The elements form a tree. The symbols $ % § + pick a child and ! picks the parent.
fev has $: beb, %: bub, §: rez, +: kas
beb has $: kub, §: fet, +: kor
bub has +: muz
rez has $: rom, %: mib, +: vuf
kas has §: bot
kub has §: pud, +: bok
fet has $: dov, %: mun, §: bor, +: pav
kor has +: vuk
muz has $: siv, %: gug, §: mur, +: kad
rom has $: rar, %: gem, §: rap, +: nir
mib has $: lim, §: dop
vuf has $: tar, %: kog, §: dor, +: mir
bot has +: sib
pud has $: lig, %: lis, +: deg
bok has $: gad, %: lik, +: laz
dov has $: lur, %: vun, §: puv, +: tep
mun has %: muf, §: mut, +: sas
bor has $: lek, %: lud, §: kig, +: dup
pav has $: rig, %: vep
vuk has %: muv
siv has $: gub, §: maz, +: som
gug has %: doz
mur has $: gek, +: fal
kad has +: nid
rar has §: sav
gem has §: rel
rap has $: suz, %: tul, §: miz, +: bet
nir has %: duf, +: mez
lim has $: ket, %: bod, §: pif, +: mor
dop has $: kuv
tar has %: lok
kog has %: vob
dor has $: paz, %: gon, §: tol
mir has $: bov, %: tal, §: sop, +: rul
sib has §: fuf

Which element is each row?
[ 0.45  0.10 -0.16  0.03 -0.03  0.02 -0.95  0.45  0.04  0.48  0.03  0.56 -0.30 -0.12  0.35  0.09]: ket
[ 0.31  0.30 -0.55 -0.13  0.14 -0.47  0.81 -0.26  0.02 -0.36 -0.04 -0.11 -0.39 -0.40  0.38  0.26]: nid
[ 0.40  0.35  0.73  0.01  0.31 -0.19 -0.47  0.36 -0.09  0.15 -0.33  0.39 -0.60  0.04  0.09  0.19]: mib
[-0.06  0.03  0.32 -0.02  0.14  0.03 -0.95  0.15  0.17  0.44  0.12  0.16 -0.08  0.28  0.07  0.14]: pif
[-0.75 -0.23  0.28  0.19  0.36  0.36  0.05 -0.10 -0.06 -0.05  0.26  0.09  0.15  0.02  0.01 -0.94]: kig
[ 0.05  0.29 -0.34 -0.13  0.22 -0.44  0.95 -0.37  0.39 -0.41  0.14 -0.26  0.30 -0.37  0.33 -0.19]: fal
[ 0.35  0.19 -0.83 -0.02  1.04 -0.24  0.11 -0.28  0.06  0.15  0.06  0.15  0.08 -0.14  0.05  0.27]: gub
[-0.26 -0.19 -0.09  0.24 -0.20 -0.16  0.48 -0.48  0.62 -0.39  0.14 -0.11 -0.47  0.42 -0.33 -0.57]: sas
[-0.30 -0.40  0.40  0.33 -0.57  0.24 -0.34 -0.28  0.06  0.37 -0.32 -0.48 -0.10 -0.04 -0.18  0.28]: kub
[-0.59  0.39 -0.16  0.12 -0.23  0.58  0.14 -0.42 -0.18 -0.34  0.06 -0.17 -0.08 -0.73 -0.14 -0.05]: fuf
[ 0.50  0.38 -0.68 -0.01  0.41 -0.31  0.24 -0.48  0.12 -0.32 -0.37 -0.04  0.15  0.08  0.10  0.46]: muz
[-0.49  0.32 -0.19  0.39  0.44  0.53  0.01  0.26 -0.21  0.24  0.07 -0.10  0.32  0.33 -0.38  0.22]: tul
[ 0.09  0.22  0.38  0.32 -0.45  0.00 -0.92  0.21  0.06  0.39  0.10  0.30 -0.12  0.13  0.00 -0.08]: dop
[-0.50  0.09 -0.19  0.48 -0.46  0.45 -0.18 -0.22  0.09  0.06 -1.00 -0.11 -0.27  0.00 -0.16  0.71]: fev
[-0.25 -0.52  0.38 -0.22 -0.36  0.26  0.82 -0.43  0.03 -0.20 -0.28 -0.04  0.02 -0.06 -0.23  0.31]: kor
[ 0.40 -0.38  0.49  0.06 -0.16 -0.88 -0.18 -0.19 -0.01  0.11  0.17 -0.36  0.07 -0.07 -0.44  0.40]: laz
[-0.03  0.01 -0.45  0.02  0.17 -0.22  0.14  0.28 -0.36 -0.06  0.01  0.28 -0.17 -0.26  0.11  1.13]: nir
[ 0.24  0.17 -0.21  0.03  0.14 -0.16 -0.35  0.24  0.17  0.24 -0.41 -0.14 -0.04  0.20 -0.21  0.94]: rom
[ 0.07  0.16  0.04  0.25  0.06 -0.03 -0.98  0.23  0.03  0.72  0.15  0.00 -0.01  0.05  0.09 -0.12]: pif
[ 0.50  0.33 -0.32  0.06  0.00 -0.64  0.30  0.45  0.64  0.08  0.06 -0.08  0.31 -0.32 -0.16 -0.23]: bet
[-0.55 -0.31  0.22  0.32 -0.72  0.32 -0.31 -0.08  0.23  0.21 -0.01 -0.44  0.09 -0.07  0.09  0.46]: pud
[-0.50  0.14  0.27 -0.31  0.31  0.78  0.34  0.35  0.10 -0.22  0.23  0.12  0.25  0.14  0.14 -0.09]: lok
[ 0.01 -0.69 -0.11  0.29 -0.22  0.00  0.14 -0.26  0.01 -0.48 -0.19 -0.08 -0.55  0.50 -0.23 -0.84]: mun
[ 0.10  0.34  0.23 -0.45  0.12  0.10  0.51  0.42  0.06 -0.32  0.01  0.31 -0.21  0.79  0.01  0.44]: vob
[-0.19 -0.70  0.53 -0.12 -0.70  0.25  0.02 -0.47 -0.03  0.06 -0.46 -0.47 -0.16 -0.05 -0.50  0.00]: beb
[-0.03  0.30 -0.32  0.60  0.25  0.00  0.17 -0.39  0.16  0.13 -0.66 -0.08 -0.36  0.22  0.37  0.29]: bub
[ 0.55  0.37 -0.79 -0.30  0.73 -0.43  0.05 -0.37  0.28  0.19  0.15  0.06  0.26 -0.08  0.38 -0.28]: maz
[ 0.64  0.35  0.05 -0.69 -0.09 -0.54  0.37  0.30  0.28 -0.11 -0.09  0.06  0.13 -0.22  0.19  0.51]: dor
[ 0.04  0.28  0.16  0.08 -0.04  0.08 -0.71  0.55 -0.14  0.72 -0.20  0.43 -0.28  0.01  0.10  0.24]: lim
[ 0.07  0.00 -0.34  0.11  0.23  0.07  0.68 -0.01 -0.42 -0.37  0.00  0.18  0.00 -0.16  0.32  0.68]: kad
[-0.62 -0.37 -0.09  0.35 -0.69  0.51 -0.35 -0.07  0.07  0.34  0.05 -0.40  0.27 -0.14 -0.18  0.13]: lig

Start here and follow the symbols in turn, left to right. Where do you end up?
Answer with the element's row, about right, then its name.
[-0.44  0.14 -0.35  0.38 -0.18  0.29  0.29 -0.13 -0.50 -0.23  0.10 -0.09 -0.35 -0.82 -0.23 -0.25]
! §: [-0.63  0.22  0.09  0.18 -0.43  0.36  0.10 -0.06 -0.39 -0.38  0.00 -0.16 -0.20 -0.61  0.11 -0.12] fuf
[ 0.28  0.34 -0.76 -0.07  0.26  0.00  0.96  0.41 -0.22 -0.27  0.13 -0.09  0.24 -0.10  0.27  0.50]
! § ! +: [ 0.55  0.28 -0.39 -0.14 -0.01 -0.76  0.33  0.31  0.79  0.08  0.27  0.18  0.43 -0.12 -0.14  0.05] bet
[ 0.15  0.38 -0.52 -0.03 -0.03 -0.17  0.02  0.36  0.12  0.34 -0.32 -0.06  0.23 -0.09 -0.07  1.01]
% § !: [ 0.22  0.38 -0.63  0.39  0.27  0.17 -0.15  0.04 -0.05  0.31 -0.11 -0.19 -0.04  0.53 -0.30  0.87] gem
[-0.06  0.20 -0.35 -0.61  0.58 -0.20  0.40  0.19  0.06  0.00 -0.25  0.36  0.43 -0.23  0.20 -0.40]
! $: [-0.03  0.43 -0.49 -0.75  0.62 -0.05  0.30  0.33  0.38  0.19  0.16  0.25  0.22 -0.03 -0.14 -0.41] tar
[ 0.09 -0.66  0.01  0.23 -0.04  0.14  0.06 -0.39  0.26 -0.39 -0.09 -0.09 -0.34  0.43 -0.07 -0.81]
! % § !: [-0.13 -0.36  0.07  0.23  0.03 -0.09  0.23 -0.48  0.23 -0.42  0.14 -0.46 -0.37  0.72 -0.23 -0.80] mun
[ 1.03  0.25  0.00 -0.30  0.07 -0.60  0.36  0.21 -0.01  0.02  0.20 -0.39 -0.17  0.43 -0.28  0.21]
! § ! !: [ 0.24 -0.03 -0.71  0.09 -0.11  0.05 -0.24  0.32  0.16 -0.14 -0.60 -0.06  0.23  0.16 -0.15  0.89] rom
[ 0.27 -0.43 -0.03 -0.05 -0.68  0.05 -0.93  0.00 -0.23  0.41  0.15  0.04 -0.15 -0.27 -0.59  0.30]
! !: [-0.43 -0.14  0.41  0.28 -0.70  0.50 -0.68  0.02  0.26  0.54 -0.27 -0.32  0.13  0.13 -0.04 -0.06] kub
[-0.07  0.18 -0.45 -0.44  0.01  0.26  0.89  0.26 -0.27 -0.10  0.30  0.22 -0.11 -0.19  0.37  0.38]
! §: [-0.13  0.41 -0.07 -0.42  0.67  0.21  0.10  0.57 -0.67  0.26  0.20  0.83  0.15 -0.41  0.16  0.08] sop
[ 0.51  0.31 -0.38  0.15  0.01 -0.54  0.49  0.20  0.59 -0.01  0.23  0.04  0.29 -0.17 -0.24 -0.03]
! $: [ 0.34  0.08 -0.78 -0.09  0.14 -0.10  0.77  0.49  0.14 -0.09  0.17  0.05  0.56 -0.23  0.06  0.37] suz
[-0.27 -0.74  0.71 -0.02 -0.51  0.18  0.15 -0.39  0.07  0.05 -0.37 -0.30 -0.11  0.05 -0.32 -0.16]
!: [-0.67  0.06 -0.21  0.30 -0.24  0.16 -0.12 -0.19  0.01  0.20 -0.94  0.08 -0.06 -0.01 -0.31  0.70] fev
[ 0.09  0.42 -0.32 -0.56 -0.13 -0.05  0.76 -0.03 -0.26 -0.07  0.04  0.21 -0.29 -0.49  0.27  0.30]
!: [-0.33  0.30 -0.49 -0.55  0.28 -0.02  0.78  0.20 -0.45 -0.02  0.02  0.32 -0.16 -0.27  0.00  0.62] mir
[-0.89 -0.03  0.29  0.56  0.42  0.30 -0.03  0.05 -0.12 -0.30  0.20  0.26  0.13 -0.06  0.09 -0.90]
! + ! %: [ 0.13 -0.17  0.28  0.04  0.32  0.01 -0.69 -0.15 -0.15  0.19  0.28  0.06  0.25  0.03  0.01 -1.01] lud
[ 0.05  0.43 -0.35  0.10 -0.20 -0.06 -0.25 -0.26  0.00  0.14 -0.47 -0.25  0.00 -0.70 -0.12 -0.43]
!: [-0.37  0.29 -0.20  0.33 -0.24  0.17 -0.12 -0.45  0.14  0.18 -1.00 -0.12  0.08 -0.17 -0.29  0.54] fev
[-0.74  0.04 -0.24  0.25 -0.35  0.29 -0.32 -0.20  0.07  0.00 -0.64 -0.06 -0.33 -0.38 -0.17  0.49]
+: [-0.12  0.31 -0.27  0.11 -0.52  0.07 -0.42 -0.40 -0.03  0.23 -0.59  0.07 -0.03 -1.01  0.14 -0.37] kas
[-0.02 -0.07  0.28 -0.07  0.24 -0.11 -0.63 -0.11  0.01  0.20  0.16 -0.14  0.24  0.24  0.13 -0.92]
!: [-0.09 -0.36  0.26  0.26  0.35 -0.13 -0.35 -0.37 -0.15 -0.01  0.05  0.33  0.17  0.17  0.16 -1.00] bor
[-0.72 -0.22  0.63  0.12 -0.32  0.33 -0.39  0.02  0.37  0.16  0.02 -0.34  0.22 -0.01  0.00  0.64]
!: [-0.61 -0.26  0.05  0.43 -0.64  0.58 -0.33 -0.08  0.24  0.45 -0.21 -0.62  0.30  0.03 -0.09  0.43] pud
[-0.73  0.36  0.03 -0.17  0.43  0.46  0.70  0.37  0.01 -0.30  0.02  0.23  0.15  0.04  0.21  0.10]
! % !: [-0.20  0.37 -0.36 -0.50  0.37  0.14  0.13  0.52  0.34  0.21 -0.03 -0.01  0.24 -0.03  0.00 -0.40] tar
[-0.11 -0.42 -0.12  0.09  0.18  0.13 -0.20 -0.11 -0.03 -0.02  0.18 -0.13 -0.03  0.03 -0.22 -1.32]
! ! + !: [-0.37 -0.61  0.16  0.28  0.04  0.06  0.20 -0.32  0.03 -0.71 -0.29 -0.01 -0.18  0.09 -0.23 -0.77] fet
[ 0.12 -0.02  0.29  0.01  0.30  0.14 -0.97  0.03  0.15  0.61 -0.02  0.13 -0.20  0.15 -0.01 -0.29]
! $: [ 0.10 -0.02  0.15  0.09  0.05  0.05 -0.84  0.05 -0.10  0.55  0.10  0.34 -0.19  0.09  0.23  0.37] ket
[-0.98 -0.41 -0.06  0.01 -0.29  0.69  0.46 -0.24 -0.25 -0.14 -0.12 -0.16 -0.07 -0.11 -0.23 -0.13]
! +: [-0.99 -0.42 -0.02 -0.14 -0.49  0.42  0.70 -0.17 -0.51  0.07  0.09  0.19 -0.03 -0.18 -0.15 -0.11] vuk
[-0.10 -0.39  0.48 -0.08 -0.37  0.21  0.76 -0.13 -0.21 -0.35  0.03 -0.37 -0.18  0.40 -0.21 -0.57]
! $: [-0.30 -0.18 -0.14  0.30 -0.31  0.28  0.83 -0.31 -0.40 -0.35  0.11 -0.04 -0.05 -0.01 -0.18 -0.88] rig
[-0.16  0.44 -0.18 -0.15 -0.54  0.04 -0.50 -0.35 -0.04  0.08 -0.60 -0.14  0.05 -0.80  0.07 -0.35]
§ ! !: [-0.66  0.04 -0.17  0.34 -0.27  0.19 -0.33 -0.25 -0.12 -0.04 -0.96 -0.03 -0.03  0.00 -0.09  0.57] fev
[ 0.46 -0.48  0.15 -0.09  0.17 -0.01 -0.06 -0.22  0.08 -0.13  0.27 -0.46 -0.06  0.33 -0.30 -1.01]
! §: [-0.09 -0.47  0.71 -0.09  0.34 -0.03 -0.45 -0.05 -0.05 -0.11  0.06 -0.07  0.25  0.09 -0.17 -0.92] puv
[-0.25 -0.53  0.06  0.32 -0.07 -0.24  0.22 -0.34  0.63 -0.52  0.10 -0.28 -0.24  0.03 -0.38 -0.53]
! % !: [-0.18 -0.49 -0.08  0.47 -0.25  0.05  0.11 -0.27  0.18 -0.49  0.04 -0.18 -0.22  0.71 -0.06 -0.70] mun
[ 0.98 -0.04  0.19 -0.20  0.32 -0.49  0.38  0.18 -0.19 -0.17  0.09 -0.23 -0.10  0.13 -0.34  0.41]
! !: [ 0.15  0.34 -0.63  0.06  0.18  0.01 -0.17  0.36 -0.09  0.01 -0.60 -0.04 -0.06  0.06 -0.09  1.06] rom
[ 0.25  0.25 -0.08 -0.42 -0.18 -0.12  0.76  0.37  0.10 -0.15  0.01  0.30  0.07 -0.18 -0.03 -0.29]
!: [ 0.58  0.44  0.14 -0.97 -0.10 -0.38  0.58  0.19  0.25  0.07 -0.20 -0.10  0.58 -0.34  0.17  0.26] dor
[ 0.41  0.21  0.87 -0.69 -0.32  0.07  0.16  0.54  0.09 -0.05  0.07 -0.14  0.32  0.41  0.21  0.14]
! § !: [ 0.71  0.28 -0.01 -0.63 -0.08 -0.33  0.50  0.38  0.30  0.07 -0.36  0.12  0.25 -0.28 -0.14  0.39] dor
[-0.13 -0.50  0.28 -0.16 -0.67 -0.07  0.07 -0.42  0.04 -0.11 -0.51 -0.40 -0.19  0.08 -0.49  0.04]
§: [-0.29 -0.59  0.23  0.35  0.02  0.19  0.34 -0.47  0.00 -0.59 -0.34  0.07  0.01 -0.04 -0.14 -0.79] fet
[ 0.01  0.33  0.47 -0.82  0.28  0.24  0.36  0.37 -0.07 -0.27  0.17  0.25 -0.37  0.63  0.00  0.47]
!: [-0.22  0.51 -0.26 -0.46 -0.11  0.09  0.45  0.29  0.36 -0.21 -0.19  0.18 -0.01  0.42 -0.08  0.45] kog
[ 0.34  0.42 -0.76  0.01  0.29 -0.24  0.23 -0.38  0.13  0.08 -0.31  0.20 -0.17 -0.28  0.14  0.36]
§: [-0.10  0.30 -0.85  0.13  0.18  0.04  0.39 -0.37  0.08 -0.37 -0.13 -0.07  0.39 -0.32  0.14  0.60] mur
[ 0.43  0.34 -0.18 -0.18 -0.23 -0.47 -0.10  0.43  0.05  0.26  0.02  0.02  0.19 -0.05  0.10  1.04]
! !: [ 0.19  0.37 -0.48  0.05  0.17  0.00  0.00  0.37 -0.01  0.31 -0.44 -0.13  0.08  0.26  0.10  0.87] rom
[ 0.19  0.15 -0.13 -0.64 -0.01  0.02  0.63  0.33 -0.54 -0.16 -0.13  0.21 -0.23  0.00 -0.06  0.42]
% !: [-0.30  0.40 -0.25 -0.65  0.23 -0.16  0.49  0.33 -0.52 -0.06 -0.22  0.27 -0.45 -0.03  0.16  0.53] mir
[ 0.04  0.19 -0.03 -0.46  0.46 -0.11  0.20  0.29 -0.44 -0.17 -0.08  0.25 -0.10  0.21  0.29  0.71]
! % !: [-0.15  0.30 -0.29 -0.46  0.00  0.03  0.49  0.42 -0.53 -0.05 -0.05  0.20 -0.13 -0.15  0.11  0.71] mir
[-0.67  0.15 -0.17  0.50 -0.22  0.21  0.15 -0.38 -0.60 -0.07  0.17 -0.16 -0.49 -0.65  0.05 -0.36]
! § ! §: [-0.80  0.16 -0.25  0.40 -0.31  0.54  0.11 -0.45 -0.18 -0.55  0.21 -0.15 -0.16 -0.88 -0.01 -0.22] fuf
[ 0.02 -0.34  0.53  0.01 -0.47 -0.07 -0.80 -0.22 -0.37  0.24 -0.01 -0.28  0.08  0.05 -0.21  0.44]
$ ! $ !: [ 0.07 -0.29  0.19 -0.02 -0.49 -0.07 -0.65 -0.04 -0.05  0.61 -0.38 -0.08 -0.04  0.01 -0.48  0.37] bok
[ 0.03 -0.22  0.61 -0.06 -0.01  0.12 -0.91 -0.30 -0.14  0.26 -0.15 -0.20  0.24  0.16  0.08  0.50]
! $: [ 0.30 -0.29 -0.07  0.00 -0.63 -0.21 -0.71  0.03 -0.28  0.27  0.05 -0.09 -0.26 -0.29 -0.35 -0.08] gad
[-0.74 -0.15  0.41  0.25 -0.17  0.21 -0.56  0.02  0.25  0.22  0.08 -0.30  0.20 -0.04  0.14  0.44]
! ! + $: [ 0.34 -0.47 -0.02 -0.09 -0.59 -0.18 -0.86 -0.25 -0.30  0.52  0.20 -0.03 -0.09 -0.12 -0.50  0.30] gad
[-0.02 -0.44  0.34 -0.02  0.23 -0.06 -0.21 -0.09  0.23 -0.12 -0.09 -0.37  0.26  0.24 -0.08 -1.33]
§ !: [-0.06 -0.28  0.28 -0.02 -0.08 -0.01 -0.35 -0.32  0.00  0.03 -0.11 -0.37  0.05 -0.03 -0.39 -1.10] dov
[ 0.61  0.01  0.12 -0.55 -0.52 -0.65  0.37  0.15 -0.05 -0.21 -0.11  0.06  0.16 -0.45 -0.06  0.59]
!: [-0.21  0.23 -0.46 -0.60  0.22  0.20  0.33  0.58 -0.53  0.01 -0.05  0.51 -0.02 -0.03  0.13  0.81] mir
[-0.18 -0.49  0.04  0.24 -0.08  0.09  0.21 -0.12  0.03 -0.48 -0.35 -0.07  0.02  0.06 -0.16 -0.64]
§ %: [-0.03 -0.20  0.22  0.03  0.15  0.11 -0.82 -0.03 -0.09  0.01  0.07 -0.03  0.02  0.15 -0.01 -1.07] lud
[ 0.57  0.35  0.23 -0.81 -0.25 -0.35  0.52  0.07  0.25 -0.03 -0.01 -0.07  0.67  0.08 -0.09  0.39]
$: [ 0.70  0.18  0.10 -0.48 -0.77 -0.20  0.43  0.51  0.08 -0.05  0.22  0.21  0.28 -0.09  0.05  0.02] paz
[ 0.54  0.42 -0.13 -0.13 -0.03 -0.23  0.67 -0.25 -0.02 -0.42 -0.04 -0.17 -0.07  0.45  0.30 -0.44]
! % !: [ 0.34  0.40 -0.52  0.17  0.28 -0.20  0.94 -0.18  0.10 -0.36 -0.01 -0.23 -0.31  0.21 -0.18 -0.13] gug
[ 0.59  0.31  0.54 -0.52 -0.44 -0.06  0.05  0.42  0.09 -0.08  0.18 -0.10  0.36  0.29  0.06  0.36]
! $: [ 0.62  0.15  0.18 -0.84 -0.41 -0.24  0.31  0.44  0.09 -0.13  0.26  0.08  0.15 -0.15  0.01 -0.15] paz
[-0.08  0.22 -0.21 -0.72  0.16 -0.02  0.43  0.29 -0.39 -0.04 -0.20  0.17 -0.20 -0.30 -0.03  0.62]
! % %: [-0.09  0.21  0.22 -0.23  0.30 -0.07  0.34  0.25  0.24 -0.37  0.11  0.46 -0.03  0.72  0.04  0.46] vob
[-0.24  0.20  0.37 -0.05  0.25 -0.07 -1.01  0.27 -0.10  0.51  0.22  0.21 -0.02 -0.08  0.11 -0.05]
!: [-0.14  0.10  0.21  0.11  0.04  0.00 -1.04  0.35  0.13  0.49  0.08  0.31 -0.02  0.09  0.28  0.42] lim
